Here is a tiny trained network, its code and every weight. The questions are about switching its units off for an input and a target symbol, where a switched-off unit gives its printed mean instead of its output.

import numpy as np


def w(rows, s, z=0):
    codes = np.array(rows[::2]) - 128.0
    scale = np.full(codes.shape[1], s)
    scale[-1] = z or s
    return codes * scale


def f(y):
    return np.maximum(y, 0)


def softmax(a):
    e = np.exp(a - a.max(-1, keepdims=True))
    return e / e.sum(-1, keepdims=True)


def log_softmax(a):
    a = a - a.max(-1, keepdims=True)
    return a - np.log(np.exp(a).sum(-1, keepdims=True))


def net(x, mask):
    ids = ['ΓΣΦΩμτ'.index(c) for c in x.split()]
    T = len(ids)
    res = E[ids] + P[:T]
    r = res
    for j in range(2):
        rows = slice(2 * j, 2 * j + 2)
        q, k, v = (r @ M[0][rows].T for M in (Q, K, V))
        z = softmax(np.where(np.tri(T) > 0, q @ k.T / 2**0.5, -1e9)) @ v
        o = O[0][rows]
        res = res + np.where(mask[j], z, o[:, -1]) @ o[:, :-1]
    y = f(res @ A[0][:, :-1].T + A[0][:, -1])
    res = res + np.where(mask[2:26], y, B[0][:, -1]) @ B[0][:, :-1]
    return log_softmax(res[-1] @ U[:, :-1].T + U[:, -1])


Q, K, V, O, A, B = {}, {}, {}, {}, {}, {}
E = w([
[168,173,213,73],'Γ',
[67,119,123,58],'Σ',
[154,72,178,15],'Φ',
[49,127,176,160],'Ω',
[34,79,95,38],'μ',
[210,108,248,63],'τ',
],0.017)
P = w([
[40,226,72,254],'0',
[153,62,129,43],'1',
[159,97,134,49],'2',
[160,84,118,58],'3',
[157,99,120,58],'4',
[136,95,154,72],'5',
[135,108,122,53],'6',
[148,117,124,67],'7',
[140,124,115,59],'8',
[127,142,124,59],'9',
[134,124,131,80],'10',
[127,138,113,77],'11',
[154,120,148,67],'12',
[194,145,209,125],'13',
],0.0066)
Q[0] = w([
[94,164,118,116],'H0',
[75,116,37,63],'H0',
[92,189,122,201],'H1',
[55,103,248,2],'H1',
],0.011)
K[0] = w([
[80,157,105,87],'H0',
[88,143,196,92],'H0',
[112,163,112,63],'H1',
[89,153,109,250],'H1',
],0.014)
V[0] = w([
[124,213,60,150],'H0',
[189,58,128,72],'H0',
[6,212,7,161],'H1',
[153,242,162,214],'H1',
],0.012)
O[0] = w([
[135,90,128,78,9],'H0',
[75,121,154,182,234],'H0',
[147,47,107,119,121],'H1',
[61,73,177,6,123],'H1',
],0.015,0.014)
A[0] = w([
[81,180,138,123,43],'N0',
[138,172,121,89,146],'N1',
[215,142,178,119,63],'N2',
[195,142,92,196,145],'N3',
[137,82,97,134,163],'N4',
[87,117,126,131,118],'N5',
[209,121,39,157,1],'N6',
[110,232,127,123,110],'N7',
[201,208,131,179,122],'N8',
[74,72,161,137,129],'N9',
[195,207,84,75,186],'N10',
[118,118,95,156,60],'N11',
[93,165,92,84,160],'N12',
[106,113,143,172,143],'N13',
[116,107,172,89,64],'N14',
[88,95,64,123,121],'N15',
[105,123,175,92,136],'N16',
[168,118,156,159,80],'N17',
[177,156,140,123,152],'N18',
[180,54,141,127,87],'N19',
[98,66,169,89,208],'N20',
[99,135,183,162,86],'N21',
[7,98,107,137,165],'N22',
[125,65,88,161,171],'N23',
],0.012,0.0058)
B[0] = w([
[202,121,170,74,219],'N0',
[119,173,199,122,159],'N1',
[123,132,152,78,160],'N2',
[52,88,132,83,201],'N3',
[163,129,226,138,171],'N4',
[84,98,140,83,163],'N5',
[35,61,227,78,171],'N6',
[204,160,151,198,250],'N7',
[102,140,60,180,201],'N8',
[157,177,99,127,200],'N9',
[17,57,118,160,134],'N10',
[80,133,114,127,148],'N11',
[130,104,183,143,168],'N12',
[99,126,79,87,197],'N13',
[3,126,5,138,168],'N14',
[164,83,98,146,157],'N15',
[62,148,80,85,205],'N16',
[124,99,56,86,166],'N17',
[108,95,159,135,151],'N18',
[156,162,147,156,184],'N19',
[185,154,47,213,192],'N20',
[109,143,67,76,235],'N21',
[182,165,167,150,233],'N22',
[191,154,225,63,198],'N23',
],0.0053,0.017)
U = w([
[249,100,110,146,53],'Γ',
[151,126,125,99,163],'Σ',
[60,78,80,111,4],'Φ',
[103,46,131,144,166],'Ω',
[118,88,72,190,182],'μ',
[165,87,68,98,203],'τ',
],0.011,0.0032)

Each question gives the input, a string of symbols that net reads in full, and the target symbol t.
The units are the heads (2 rows each of Q, K, V and O) and the neurons (one row each of A and B). Each row of codes is followed by its name. A weight is (code - 128) times the scale printed after its matrix; where a second scale follows, it is the last column's (O, A, B and U).
mask holds one flag per unit, heads first, then neurons. A switched-off unit (its flag False) gives its mean, the last column of its rows in O or B, instead of its output. The means were averaged over made-up inputs and are rounded, as every weight is.
A unit's drop is (log p(t) with every unit on - log p(t) with that unit switched off) / (log p(t) with every unit on - log p(t) with every unit switched off).
The circuit of an input: a set's keep is (log p(t) with only the set's units on - log p(t) with every unit switched off) / (log p(t) with every unit on - log p(t) with every unit switched off). Starting from the 12 units with the biggest drops (on a tie, the unit counted first), units are removed one at a time, each time the one whose removal leaves the highest keep (on an exact tie, the one counted first), for as long as the keep stays at least 0.8.
circuit, biggest first: the units of the circuit, biggest drop first
unit that matters most: the unit with the biggest drop
k most important neurons: the k neurons with the biggest drops, biggest first
which heads matter: for each layer, one digit per head in row order, 1 if its drop is at least 0.15 and else 0, layers parted by /
drop of u: that unit's drop, to one decimal
input Φ τ Ω τ Φ Γ, target μ: unit that matters most	N23
input Ω Σ Σ, target τ: circuit, biggest first	H1; N20; H0
input Γ μ Φ τ Γ τ τ Σ μ τ Φ Φ τ μ, target Φ: which heads matter	01
input Γ μ τ τ Σ τ τ Φ τ τ τ, target Φ: which heads matter	01
input Γ Γ τ Φ μ Φ μ Γ, target Φ: 2 most important neurons	N14; N16
input Γ τ τ Σ, target Φ: which heads matter	01
input μ Σ Φ μ Φ τ Γ τ μ, target Ω: circuit, biggest first	H1; N6; N3; N23
input Ω Σ μ τ μ τ, target τ: 2 most important neurons	N14; N20
input Σ Φ τ μ, target Γ: 2 most important neurons	N23; N22
input Ω μ μ τ τ Σ τ τ μ μ μ Ω τ τ, target τ: which heads matter	01
input Γ Φ Φ Σ Γ Φ, target Φ: which heads matter	01
input Σ μ μ τ Γ Ω Ω, target Γ: which heads matter	11
input μ μ τ μ Σ μ, target Ω: 2 most important neurons	N6; N3
input Φ τ τ τ, target μ: most important neuron	N8
input μ Σ Γ Φ μ Γ, target Ω: drop of N11	0.0
input Σ τ μ μ τ μ Γ τ Γ μ Γ, target Γ: drop of H1	1.1
input Γ Σ Γ Φ, target Φ: drop of N14	0.4
input Γ Σ τ μ Γ, target Φ: drop of H1	0.7
